Below is a small trained network, with its code and all its weights. Each question gives an input and a class and asks what happens when units are switched off, that is, made to give their printed mean instead of their output.

import numpy as np


def w(rows, s, z=0):
    codes = np.array(rows[::2]) - 128.0
    scale = np.full(codes.shape[1], s)
    scale[-1] = z or s
    return codes * scale


def norm(h):
    return h / np.sqrt((h * h).mean(-1, keepdims=True) + 1e-5)


def f(y):
    return y / 2 * (1 + np.tanh(0.7978845608 * (y + 0.044715 * y**3)))


def log_softmax(a):
    a = a - a.max(-1, keepdims=True)
    return a - np.log(np.exp(a).sum(-1, keepdims=True))


def net(x, mask):
    res = np.array(x, float).reshape(1, 5) / 4 @ E
    u = 0
    for l in range(4):
        y = f(norm(res) @ A[l][:, :-1].T + A[l][:, -1])
        res = res + np.where(mask[u : u + 7], y, B[l][:, -1]) @ B[l][:, :-1]
        u += 7
    return log_softmax(norm(res)[-1] @ U[:, :-1].T + U[:, -1])


A, B = {}, {}
E = w([
[81,134,198,88,225,134,75,132,196],'x0',
[234,152,253,108,136,80,167,90,84],'x1',
[175,154,84,168,228,236,134,54,79],'x2',
[68,113,145,152,103,101,59,84,53],'x3',
[141,170,132,242,125,101,96,126,185],'x4',
],0.0069)
A[0] = w([
[205,95,28,111,221,35,224,130,202,55],'L0N0',
[168,109,149,254,143,128,74,221,135,2],'L0N1',
[110,104,167,245,101,114,164,32,224,7],'L0N2',
[85,93,117,169,149,48,66,78,34,46],'L0N3',
[121,181,221,162,178,95,209,143,51,76],'L0N4',
[228,92,75,148,94,144,75,209,44,69],'L0N5',
[113,119,133,243,146,85,158,104,175,9],'L0N6',
],0.0066,0.004)
B[0] = w([
[97,148,166,131,91,200,102,116,113,239],'L0N0',
[135,203,86,107,140,108,97,141,94,155],'L0N1',
[144,200,106,121,135,108,94,138,113,172],'L0N2',
[92,136,173,128,82,246,108,141,126,245],'L0N3',
[148,95,93,106,103,123,60,86,158,250],'L0N4',
[77,166,139,90,153,104,171,53,204,225],'L0N5',
[145,193,93,111,137,105,98,147,96,152],'L0N6',
],0.013,0.0017)
A[1] = w([
[121,123,63,97,122,138,94,98,153,92],'L1N0',
[106,124,106,17,144,137,147,131,64,4],'L1N1',
[126,133,86,173,91,103,205,93,68,30],'L1N2',
[143,109,109,174,168,139,144,84,103,97],'L1N3',
[88,99,75,162,172,126,128,164,117,89],'L1N4',
[73,125,176,118,249,103,105,126,137,60],'L1N5',
[151,109,83,148,179,149,125,117,88,73],'L1N6',
],0.012,0.0034)
B[1] = w([
[119,83,98,128,169,128,100,135,141,198],'L1N0',
[158,249,80,168,154,81,65,166,93,236],'L1N1',
[106,148,121,59,73,112,137,77,216,213],'L1N2',
[68,138,203,146,168,96,143,156,131,199],'L1N3',
[202,74,105,167,114,132,107,91,87,199],'L1N4',
[120,160,83,91,40,112,182,49,167,253],'L1N5',
[54,131,190,130,191,95,174,150,121,192],'L1N6',
],0.012,0.0035)
A[2] = w([
[100,72,134,137,70,17,151,222,130,39],'L2N0',
[180,154,123,123,144,152,170,172,194,79],'L2N1',
[252,61,191,142,137,76,151,92,80,22],'L2N2',
[123,101,98,3,141,143,145,155,55,43],'L2N3',
[147,175,105,157,154,98,69,121,104,165],'L2N4',
[198,128,116,118,134,210,185,207,163,5],'L2N5',
[130,17,45,159,150,128,147,187,124,36],'L2N6',
],0.011,0.0024)
B[2] = w([
[92,162,167,159,244,175,210,95,105,240],'L2N0',
[40,146,123,129,66,149,80,113,36,177],'L2N1',
[141,17,73,127,165,80,17,90,147,184],'L2N2',
[106,227,116,241,108,135,94,145,192,157],'L2N3',
[119,115,108,81,113,97,164,227,134,254],'L2N4',
[58,138,172,123,90,139,88,115,54,155],'L2N5',
[137,22,92,158,137,61,51,84,129,200],'L2N6',
],0.011,0.0043)
A[3] = w([
[128,105,195,151,246,172,229,147,96,26],'L3N0',
[236,138,201,102,125,102,121,114,83,112],'L3N1',
[142,100,119,40,139,88,191,245,120,143],'L3N2',
[155,132,90,97,66,172,211,46,194,30],'L3N3',
[92,114,197,148,66,220,84,147,42,60],'L3N4',
[188,56,117,152,147,127,107,131,158,109],'L3N5',
[196,232,102,223,142,89,110,184,130,6],'L3N6',
],0.013,0.0023)
B[3] = w([
[121,112,218,247,139,70,200,106,145,230],'L3N0',
[16,91,17,206,129,178,131,163,106,159],'L3N1',
[245,153,124,123,132,136,133,105,157,187],'L3N2',
[117,112,130,30,108,133,144,164,231,255],'L3N3',
[185,88,188,88,48,182,143,171,65,226],'L3N4',
[189,109,134,119,161,152,64,71,122,177],'L3N5',
[135,238,83,110,179,103,133,170,58,220],'L3N6',
],0.014,0.0075)
U = w([
[142,230,58,118,170,101,107,184,90,193],'0',
[70,118,112,43,91,135,147,111,231,138],'1',
[128,40,67,156,158,135,38,94,111,181],'2',
[92,119,211,195,162,112,192,120,125,149],'3',
[124,110,174,99,49,202,107,175,46,101],'4',
[250,102,163,85,145,138,126,132,144,2],'5',
],0.013,0.0024)

Each question gives the input, the list of numbers given to net, and the class t.
The units are the neurons (one row each of A and B). Each row of codes is followed by its name. A weight is (code - 128) times the scale printed after its matrix; where a second scale follows, it is the last column's (A, B and U).
mask holds one flag per neuron, layer by layer. A switched-off neuron (its flag False) gives its mean, the last column of its row in B, instead of its output. The means were averaged over made-up inputs and are rounded, as every weight is.
A unit's drop is (log p(t) with every unit on - log p(t) with that unit switched off) / (log p(t) with every unit on - log p(t) with every unit switched off).
The circuit of an input: a set's keep is (log p(t) with only the set's units on - log p(t) with every unit switched off) / (log p(t) with every unit on - log p(t) with every unit switched off). Starting from the 12 units with the biggest drops (on a tie, the unit counted first), units are removed one at a time, each time the one whose removal leaves the highest keep (on an exact tie, the one counted first), for as long as the keep stays at least 0.8.
circuit, biggest first: the units of the circuit, biggest drop first
unit that matters most: the unit with the biggest drop
top k neurons: the k neurons with the biggest drops, biggest first
k most important neurons of layer l: the k neurons of layer l with the biggest drops, biggest first
input [2,5,-6,3,-2], class 3: circuit, biggest first	L2N0
input [-1,-4,-8,-4,7], class 3: 2 most important neurons of layer 1	L1N1; L1N5
input [3,-8,6,-5,4], class 2: circuit, biggest first	L2N6; L1N4
input [5,0,-4,6,3], class 4: top 4 neurons	L0N3; L0N5; L3N4; L1N2
input [-1,-2,6,-8,3], class 4: top 3 neurons	L0N0; L3N4; L2N5
input [-4,5,-5,-3,-3], class 2: top 4 neurons	L2N2; L1N5; L0N4; L1N3
input [-2,7,-8,6,-6], class 3: top 4 neurons	L2N0; L1N4; L2N6; L1N5
input [7,-2,3,-8,-7], class 4: top 2 neurons	L2N1; L0N0
input [-6,3,7,-4,6], class 3: top 3 neurons	L1N3; L1N6; L1N5
input [4,-2,5,4,-4], class 3: top 2 neurons	L1N6; L0N5
input [7,0,-2,8,4], class 4: circuit, biggest first	L0N3; L3N4
input [0,0,-8,-4,8], class 0: top 2 neurons	L0N2; L0N1
input [7,5,6,-8,2], class 4: top 3 neurons	L2N1; L0N0; L0N5
input [-7,5,-3,1,-2], class 1: unit that matters most	L1N2
input [4,-3,1,6,-5], class 4: top 4 neurons	L0N3; L3N4; L0N1; L0N6
input [-7,4,5,7,-7], class 0: top 4 neurons	L1N1; L1N5; L0N0; L2N3
input [3,-6,6,-8,7], class 4: top 2 neurons	L0N0; L2N5
input [5,5,5,-5,-3], class 1: top 3 neurons	L1N5; L0N3; L1N4
input [6,-2,-1,-7,6], class 4: 2 most important neurons of layer 1	L1N1; L1N2
input [5,1,8,-7,0], class 3: circuit, biggest first	L3N0
input [-1,-3,6,-7,-8], class 0: top 2 neurons	L1N1; L0N3
input [-6,0,5,6,4], class 1: top 2 neurons	L1N2; L0N5
input [8,8,-4,5,1], class 1: 2 most important neurons of layer 1	L1N5; L1N4
input [-6,3,5,8,6], class 4: 2 most important neurons of layer 1	L1N1; L1N5
input [5,8,5,-8,-4], class 2: 2 most important neurons of layer 0	L0N4; L0N3
input [-4,7,-8,-1,8], class 0: 2 most important neurons of layer 1	L1N6; L1N3
input [8,1,-7,-2,-8], class 0: circuit, biggest first	L1N1
input [-3,4,6,-1,-6], class 0: 2 most important neurons of layer 2	L2N0; L2N4
input [-8,-8,7,-3,-5], class 1: 2 most important neurons of layer 0	L0N5; L0N4
